Here is a tiny trained network, its code and every weight. The questions are about switching its units off for an input and a target symbol, where a switched-off unit gives its printed mean instead of its output.

import numpy as np


def w(rows, s, z=0):
    codes = np.array(rows[::2]) - 128.0
    scale = np.full(codes.shape[1], s)
    scale[-1] = z or s
    return codes * scale


def f(y):
    return np.maximum(y, 0)


def softmax(a):
    e = np.exp(a - a.max(-1, keepdims=True))
    return e / e.sum(-1, keepdims=True)


def log_softmax(a):
    a = a - a.max(-1, keepdims=True)
    return a - np.log(np.exp(a).sum(-1, keepdims=True))


def net(x, mask):
    ids = ['ΞΠΦΩαβγζηλμσ'.index(c) for c in x.split()]
    T = len(ids)
    res = E[ids] + P[:T]
    u = 0
    for l in range(2):
        r = res
        for j in range(2):
            rows = slice(4 * j, 4 * j + 4)
            q, k, v = (r @ M[l][rows].T for M in (Q, K, V))
            z = softmax(np.where(np.tri(T) > 0, q @ k.T / 4**0.5, -1e9)) @ v
            o = O[l][rows]
            res = res + np.where(mask[u + j], z, o[:, -1]) @ o[:, :-1]
        u += 2
        y = f(res @ A[l][:, :-1].T + A[l][:, -1])
        res = res + np.where(mask[u : u + 4], y, B[l][:, -1]) @ B[l][:, :-1]
        u += 4
    return log_softmax(res[-1] @ U[:, :-1].T + U[:, -1])


Q, K, V, O, A, B = {}, {}, {}, {}, {}, {}
E = w([
[217,75,46,25,72,188,150],'Ξ',
[163,115,156,46,99,206,167],'Π',
[92,61,119,163,127,234,188],'Φ',
[139,129,123,209,37,112,150],'Ω',
[124,128,132,201,223,116,75],'α',
[88,112,98,152,212,90,96],'β',
[78,45,195,139,73,5,144],'γ',
[160,83,64,92,32,198,100],'ζ',
[200,118,77,41,127,120,95],'η',
[46,62,192,223,167,198,94],'λ',
[38,184,109,124,142,66,218],'μ',
[183,113,140,99,202,189,217],'σ',
],0.016)
P = w([
[52,93,48,96,151,150,183],'0',
[147,197,208,186,121,209,119],'1',
[90,73,53,113,139,102,213],'2',
[159,208,200,193,102,164,156],'3',
[118,71,41,121,125,59,234],'4',
[172,210,202,191,79,138,176],'5',
[132,58,44,133,121,35,254],'6',
],0.007)
Q[0] = w([
[93,161,103,153,91,71,85],'0.h0',
[110,90,165,113,143,142,70],'0.h0',
[169,251,154,116,116,152,97],'0.h0',
[180,21,85,83,184,66,176],'0.h0',
[184,51,141,183,113,79,149],'0.h1',
[64,166,111,118,111,120,111],'0.h1',
[113,93,200,143,156,158,114],'0.h1',
[162,176,158,154,170,215,62],'0.h1',
],0.027)
K[0] = w([
[115,133,67,166,170,90,49],'0.h0',
[130,109,196,192,124,114,95],'0.h0',
[146,164,133,7,198,185,54],'0.h0',
[179,204,144,150,55,2,215],'0.h0',
[185,78,134,204,85,59,162],'0.h1',
[69,169,82,137,119,148,104],'0.h1',
[96,48,156,166,162,164,103],'0.h1',
[147,82,114,107,192,201,51],'0.h1',
],0.022)
V[0] = w([
[138,132,98,144,170,157,107],'0.h0',
[114,112,171,106,103,87,160],'0.h0',
[150,184,62,254,33,147,117],'0.h0',
[129,155,156,141,103,116,168],'0.h0',
[145,144,114,117,148,167,144],'0.h1',
[137,126,154,111,100,105,145],'0.h1',
[176,70,185,97,136,108,131],'0.h1',
[191,27,170,98,164,131,75],'0.h1',
],0.0075)
O[0] = w([
[109,164,92,162,121,86,150,169],'0.h0',
[114,108,161,99,144,184,100,142],'0.h0',
[254,64,146,215,92,95,142,255],'0.h0',
[132,109,174,131,133,164,125,131],'0.h0',
[160,133,115,151,113,72,153,87],'0.h1',
[104,105,143,83,115,146,93,13],'0.h1',
[90,133,92,103,115,129,80,79],'0.h1',
[119,150,36,147,120,105,83,153],'0.h1',
],0.0067,0.00093)
A[0] = w([
[78,150,152,165,109,149,151,28],'0.n0',
[203,242,224,163,85,189,26,4],'0.n1',
[173,112,191,78,104,208,142,48],'0.n2',
[198,154,177,154,114,248,91,119],'0.n3',
],0.013,0.0032)
B[0] = w([
[155,100,141,142,85,101,91,209],'0.n0',
[4,139,78,58,121,135,147,193],'0.n1',
[88,127,98,209,114,84,121,207],'0.n2',
[178,143,162,65,185,160,121,254],'0.n3',
],0.012,0.0066)
Q[1] = w([
[134,188,204,148,96,168,133],'1.h0',
[126,153,122,103,177,171,168],'1.h0',
[92,5,98,134,156,124,172],'1.h0',
[191,77,121,92,97,182,116],'1.h0',
[124,181,96,139,171,160,145],'1.h1',
[119,135,234,189,195,67,83],'1.h1',
[159,147,113,195,115,161,171],'1.h1',
[73,122,58,176,152,76,117],'1.h1',
],0.023)
K[1] = w([
[147,107,140,154,225,249,113],'1.h0',
[120,182,159,97,131,156,153],'1.h0',
[79,80,203,117,64,50,207],'1.h0',
[162,131,159,108,13,204,144],'1.h0',
[92,153,68,153,202,174,136],'1.h1',
[97,233,247,172,115,88,99],'1.h1',
[167,146,118,209,121,138,178],'1.h1',
[73,105,133,173,170,31,145],'1.h1',
],0.02)
V[1] = w([
[151,87,23,159,87,169,1],'1.h0',
[168,106,209,69,128,18,90],'1.h0',
[136,155,50,107,79,177,162],'1.h0',
[168,70,172,67,104,187,112],'1.h0',
[153,107,147,114,158,111,142],'1.h1',
[172,180,182,145,164,164,69],'1.h1',
[119,192,164,103,79,94,181],'1.h1',
[117,97,112,60,138,82,198],'1.h1',
],0.0078)
O[1] = w([
[146,154,254,126,55,127,36,79],'1.h0',
[130,106,74,125,179,167,81,27],'1.h0',
[155,149,159,85,52,100,149,108],'1.h0',
[175,66,129,118,122,144,131,114],'1.h0',
[117,125,112,126,152,138,128,134],'1.h1',
[123,85,11,148,119,75,119,5],'1.h1',
[153,113,89,109,92,98,195,60],'1.h1',
[86,171,168,109,132,174,143,208],'1.h1',
],0.0077,0.0031)
A[1] = w([
[104,179,132,8,191,9,121,1],'1.n0',
[203,165,112,129,38,211,114,27],'1.n1',
[173,128,135,248,155,110,94,195],'1.n2',
[37,79,215,188,86,108,180,55],'1.n3',
],0.011,0.0075)
B[1] = w([
[219,143,183,167,145,145,90,179],'1.n0',
[131,136,5,113,194,101,135,179],'1.n1',
[105,105,139,77,102,57,150,247],'1.n2',
[137,111,66,165,118,151,96,224],'1.n3',
],0.014,0.011)
U = w([
[88,136,136,2,69,126,158,100],'Ξ',
[77,150,169,57,12,147,166,220],'Π',
[184,119,142,182,66,154,157,130],'Φ',
[177,65,185,70,86,102,167,150],'Ω',
[66,166,180,73,118,57,146,139],'α',
[154,149,175,188,178,91,111,124],'β',
[94,73,176,36,158,170,102,168],'γ',
[168,116,96,128,134,100,106,2],'ζ',
[194,122,184,78,93,126,89,192],'η',
[129,89,136,146,100,81,62,68],'λ',
[132,116,126,140,168,126,189,63],'μ',
[112,152,230,52,86,156,207,195],'σ',
],0.0071,0.0061)

Each question gives the input, a string of symbols that net reads in full, and the target symbol t.
The units are the heads (4 rows each of Q, K, V and O) and the neurons (one row each of A and B). Each row of codes is followed by its name. A weight is (code - 128) times the scale printed after its matrix; where a second scale follows, it is the last column's (O, A, B and U).
mask holds one flag per unit, layer by layer, with each layer's heads first. A switched-off unit (its flag False) gives its mean, the last column of its rows in O or B, instead of its output. The means were averaged over made-up inputs and are rounded, as every weight is.
A unit's drop is (log p(t) with every unit on - log p(t) with that unit switched off) / (log p(t) with every unit on - log p(t) with every unit switched off).
The circuit of an input: a set's keep is (log p(t) with only the set's units on - log p(t) with every unit switched off) / (log p(t) with every unit on - log p(t) with every unit switched off). Starting from all 12 units, units are removed one at a time, each time the one whose removal leaves the highest keep (on an exact tie, the one counted first), for as long as the keep stays at least 0.8.
units of the circuit, in order: the units of the circuit, biggest drop first
unit that matters most: the unit with the biggest drop
top k neurons: the k neurons with the biggest drops, biggest first
k most important neurons of layer l: the k neurons of layer l with the biggest drops, biggest first
heads that matter: for each layer, one digit per head in row order, 1 if its drop is at least 0.15 and else 0, layers parted by /
input λ μ Ξ, target μ: 2 most important neurons of layer 0	[0.n2, 0.n3]
input λ Π μ η λ Ξ ζ, target μ: heads that matter	01 / 10
input λ λ λ γ, target λ: units of the circuit, in order	[1.n3, 0.n3]
input λ Ξ λ σ λ, target λ: heads that matter	00 / 10
input Ω μ λ λ Φ, target μ: units of the circuit, in order	[1.h0, 0.h1]
input η Π γ Ω Π, target Ω: units of the circuit, in order	[0.h0, 0.n2, 1.n2]
input λ Ξ λ Φ, target Ω: top 2 neurons	[0.n3, 1.n2]
input η ζ σ μ β, target μ: units of the circuit, in order	[1.h0, 0.h1]
input λ β α, target α: top 2 neurons	[1.n2, 0.n1]
input α β β, target β: unit that matters most	0.h0
input σ β η β Φ β Ξ, target Ξ: top 3 neurons	[1.n1, 1.n0, 1.n3]
input β η Π, target Π: 2 most important neurons of layer 0	[0.n2, 0.n3]
input β Ξ Ω ζ σ, target Ω: 2 most important neurons of layer 0	[0.n2, 0.n1]
input Π λ Π Ξ Φ μ, target Φ: top 3 neurons	[1.n3, 1.n2, 0.n1]
input α Ξ λ λ, target γ: units of the circuit, in order	[0.n3, 0.n1]
input Π Π η σ λ β, target α: unit that matters most	0.n3
input σ Ω ζ, target Ω: heads that matter	11 / 00
input Φ μ η Ξ Φ, target μ: units of the circuit, in order	[1.h0, 0.h1]
input λ Π σ σ, target μ: top 3 neurons	[0.n2, 0.n3, 0.n0]
input ζ μ λ λ η, target μ: unit that matters most	1.h0
input α β η α σ Π, target σ: top 4 neurons	[0.n3, 0.n1, 1.n1, 1.n0]
input β γ η Ξ Π λ, target γ: 2 most important neurons of layer 0	[0.n1, 0.n3]
input μ γ η η λ Ω, target Π: top 4 neurons	[0.n1, 1.n0, 1.n1, 0.n2]
input λ γ β Ξ Ξ Ξ Φ, target γ: units of the circuit, in order	[1.h0, 0.h0]
input λ σ β η γ β σ, target γ: heads that matter	11 / 10
input λ Ξ λ Ω μ σ Π, target μ: 2 most important neurons of layer 0	[0.n3, 0.n2]
input γ ζ η η α, target γ: unit that matters most	0.h0
input Ω Ω η η λ, target Ω: units of the circuit, in order	[0.h0, 1.n2]
input η β ζ Ξ ζ, target ζ: units of the circuit, in order	[1.n1, 1.h0, 0.h0]
